Below are the code and all the weights of a small trained network. Each question names an input and a target symbol and asks about switching units off, where a switched-off unit gives its printed mean instead of its output.

import numpy as np


def w(rows, s, z=0):
    codes = np.array(rows[::2]) - 128.0
    scale = np.full(codes.shape[1], s)
    scale[-1] = z or s
    return codes * scale


def norm(h):
    return h / np.sqrt((h * h).mean(-1, keepdims=True) + 1e-5)


def f(y):
    return np.maximum(y, 0)


def softmax(a):
    e = np.exp(a - a.max(-1, keepdims=True))
    return e / e.sum(-1, keepdims=True)


def log_softmax(a):
    a = a - a.max(-1, keepdims=True)
    return a - np.log(np.exp(a).sum(-1, keepdims=True))


def net(x, mask):
    ids = ['βεζηθλμπστφψ'.index(c) for c in x.split()]
    T = len(ids)
    res = E[ids] + P[:T]
    u = 0
    for l in range(2):
        r = norm(res)
        for j in range(2):
            rows = slice(2 * j, 2 * j + 2)
            q, k, v = (r @ M[l][rows].T for M in (Q, K, V))
            z = softmax(np.where(np.tri(T) > 0, q @ k.T / 2**0.5, -1e9)) @ v
            o = O[l][rows]
            res = res + np.where(mask[u + j], z, o[:, -1]) @ o[:, :-1]
        u += 2
        y = f(norm(res) @ A[l][:, :-1].T + A[l][:, -1])
        res = res + np.where(mask[u : u + 16], y, B[l][:, -1]) @ B[l][:, :-1]
        u += 16
    return log_softmax(norm(res)[-1] @ U[:, :-1].T + U[:, -1])


Q, K, V, O, A, B = {}, {}, {}, {}, {}, {}
E = w([
[1,45,135,183],'β',
[60,93,148,206],'ε',
[118,69,154,168],'ζ',
[39,66,144,183],'η',
[127,96,144,185],'θ',
[172,79,145,164],'λ',
[46,45,70,158],'μ',
[126,68,214,143],'π',
[86,79,137,181],'σ',
[82,22,118,106],'τ',
[240,37,50,68],'φ',
[92,201,84,149],'ψ',
],0.008)
P = w([
[175,107,162,175],'0',
[49,104,143,115],'1',
[81,81,63,176],'2',
[45,152,190,58],'3',
[62,117,6,165],'4',
[100,131,142,62],'5',
[121,153,71,133],'6',
[118,79,153,67],'7',
],0.013)
Q[0] = w([
[112,153,164,58],'0.h1',
[118,95,103,147],'0.h1',
[63,167,196,5],'0.h2',
[147,131,48,176],'0.h2',
],0.027)
K[0] = w([
[115,190,42,59],'0.h1',
[167,152,136,123],'0.h1',
[22,139,138,2],'0.h2',
[171,101,157,215],'0.h2',
],0.021)
V[0] = w([
[167,9,103,32],'0.h1',
[228,185,101,51],'0.h1',
[52,114,151,67],'0.h2',
[187,105,226,171],'0.h2',
],0.013)
O[0] = w([
[255,103,180,115,76],'0.h1',
[173,239,199,150,2],'0.h1',
[152,92,213,14,174],'0.h2',
[102,168,185,238,184],'0.h2',
],0.0094,0.0071)
A[0] = w([
[165,109,35,118,104],'0.n1',
[129,125,143,148,118],'0.n2',
[185,164,110,142,101],'0.n3',
[94,252,121,38,39],'0.n4',
[88,163,122,120,154],'0.n5',
[166,175,88,72,8],'0.n6',
[95,105,143,76,228],'0.n7',
[103,134,93,142,47],'0.n8',
[144,137,151,159,113],'0.n9',
[166,112,125,101,5],'0.n10',
[137,168,125,138,60],'0.n11',
[99,102,142,136,81],'0.n12',
[170,97,106,132,130],'0.n13',
[158,132,126,150,101],'0.n14',
[95,93,160,115,229],'0.n15',
[92,142,107,135,39],'0.n16',
],0.02,0.0021)
B[0] = w([
[115,159,141,119,164],'0.n1',
[128,135,109,105,146],'0.n2',
[144,81,132,152,139],'0.n3',
[97,253,123,17,176],'0.n4',
[121,147,139,125,172],'0.n5',
[111,195,127,135,153],'0.n6',
[123,174,89,73,255],'0.n7',
[121,97,129,128,183],'0.n8',
[120,142,98,103,148],'0.n9',
[113,106,144,112,163],'0.n10',
[130,112,114,160,137],'0.n11',
[135,154,105,101,174],'0.n12',
[103,146,116,115,158],'0.n13',
[120,139,98,115,142],'0.n14',
[144,163,112,92,219],'0.n15',
[126,97,134,138,175],'0.n16',
],0.045,0.0094)
Q[1] = w([
[50,92,57,162],'1.h1',
[70,178,168,163],'1.h1',
[75,81,168,196],'1.h2',
[76,45,2,130],'1.h2',
],0.039)
K[1] = w([
[193,157,40,182],'1.h1',
[79,185,154,180],'1.h1',
[154,132,145,232],'1.h2',
[226,154,1,155],'1.h2',
],0.037)
V[1] = w([
[158,237,137,207],'1.h1',
[19,189,161,62],'1.h1',
[250,85,12,125],'1.h2',
[153,236,109,120],'1.h2',
],0.025)
O[1] = w([
[168,200,156,167,109],'1.h1',
[119,64,197,187,253],'1.h1',
[185,125,4,105,169],'1.h2',
[197,113,142,181,214],'1.h2',
],0.022,0.016)
A[1] = w([
[88,173,174,149,72],'1.n1',
[125,158,168,180,46],'1.n2',
[164,96,92,124,131],'1.n3',
[116,74,137,120,12],'1.n4',
[108,155,125,176,95],'1.n5',
[90,71,147,141,77],'1.n6',
[158,51,132,150,225],'1.n7',
[149,115,110,122,218],'1.n8',
[150,172,107,108,140],'1.n9',
[148,167,133,88,85],'1.n10',
[94,166,80,113,123],'1.n11',
[160,96,129,130,59],'1.n12',
[121,148,123,160,55],'1.n13',
[137,92,148,116,218],'1.n14',
[96,253,175,81,3],'1.n15',
[146,86,187,146,75],'1.n16',
],0.028,0.0032)
B[1] = w([
[87,44,157,78,185],'1.n1',
[107,41,173,79,162],'1.n2',
[104,65,146,165,187],'1.n3',
[133,136,133,59,152],'1.n4',
[144,108,198,85,165],'1.n5',
[181,168,137,87,174],'1.n6',
[162,178,146,66,176],'1.n7',
[118,94,142,168,172],'1.n8',
[114,122,175,129,195],'1.n9',
[139,162,135,174,202],'1.n10',
[115,184,164,151,199],'1.n11',
[132,122,147,84,148],'1.n12',
[142,147,168,102,147],'1.n13',
[128,180,117,146,165],'1.n14',
[41,199,81,3,254],'1.n15',
[166,199,110,156,157],'1.n16',
],0.043,0.014)
U = w([
[199,71,81,27,5],'β',
[56,221,105,94,90],'ε',
[135,123,156,194,253],'ζ',
[67,45,20,91,22],'η',
[121,181,226,186,112],'θ',
[164,183,129,189,191],'λ',
[255,213,167,104,26],'μ',
[199,118,189,156,174],'π',
[59,99,103,181,229],'σ',
[174,36,82,161,229],'τ',
[179,146,18,139,171],'φ',
[59,58,215,122,96],'ψ',
],0.017,0.0059)

Each question gives the input, a string of symbols that net reads in full, and the target symbol t.
The units are the heads (2 rows each of Q, K, V and O) and the neurons (one row each of A and B). Each row of codes is followed by its name. A weight is (code - 128) times the scale printed after its matrix; where a second scale follows, it is the last column's (O, A, B and U).
mask holds one flag per unit, layer by layer, with each layer's heads first. A switched-off unit (its flag False) gives its mean, the last column of its rows in O or B, instead of its output. The means were averaged over made-up inputs and are rounded, as every weight is.
A unit's drop is (log p(t) with every unit on - log p(t) with that unit switched off) / (log p(t) with every unit on - log p(t) with every unit switched off).
most important unit: the unit with the biggest drop
k most important neurons: the k neurons with the biggest drops, biggest first
top k neurons in layer l: the k neurons of layer l with the biggest drops, biggest first
heads that matter: for each layer, one digit per head in row order, 1 if its drop is at least 0.15 and else 0, layers parted by /
input τ ψ σ ψ τ, target τ: 3 most important neurons : 0.n4; 1.n15; 1.n3
input ψ θ θ τ, target β: heads that matter : 11 / 10
input τ η ψ τ φ ψ ψ, target τ: 3 most important neurons : 0.n4; 1.n15; 1.n3
input σ τ ψ ζ φ τ τ, target σ: 2 most important neurons : 0.n4; 0.n7
input ψ β ζ, target ψ: heads that matter : 11 / 01
input θ η σ η λ η φ τ, target μ: heads that matter : 10 / 10
input ψ θ η φ, target μ: most important unit : 0.h1
input λ π τ, target λ: heads that matter : 11 / 11
input θ ζ τ ψ σ, target θ: heads that matter : 01 / 11
input η τ τ, target η: heads that matter : 11 / 01
input β τ η τ π θ φ, target β: heads that matter : 11 / 11
input η τ λ, target η: 4 most important neurons : 0.n4; 0.n7; 0.n1; 1.n15
input η ψ ψ τ ψ, target η: heads that matter : 11 / 11
input ψ τ π π ζ η ε, target ψ: most important unit : 0.h2
input η ψ φ η θ λ φ φ, target μ: 2 most important neurons : 0.n6; 1.n15
input π ψ λ σ ζ λ, target ψ: 3 most important neurons : 0.n7; 0.n4; 0.n15
input η ψ π ψ ε, target η: 2 most important neurons : 0.n4; 0.n7
input τ η μ ψ θ, target τ: heads that matter : 01 / 01
input ψ σ μ ψ θ θ τ θ, target β: heads that matter : 01 / 10
input ψ β ψ τ θ τ, target β: top 2 neurons in layer 0 : 0.n4; 0.n6
input φ ψ ψ λ λ β τ, target φ: heads that matter : 11 / 11
input ψ ψ φ τ ψ, target ψ: heads that matter : 11 / 00
input ψ ε φ ε, target μ: top neuron in layer 0 : 0.n4
input ψ σ τ π, target β: top 3 neurons in layer 0 : 0.n4; 0.n6; 0.n1
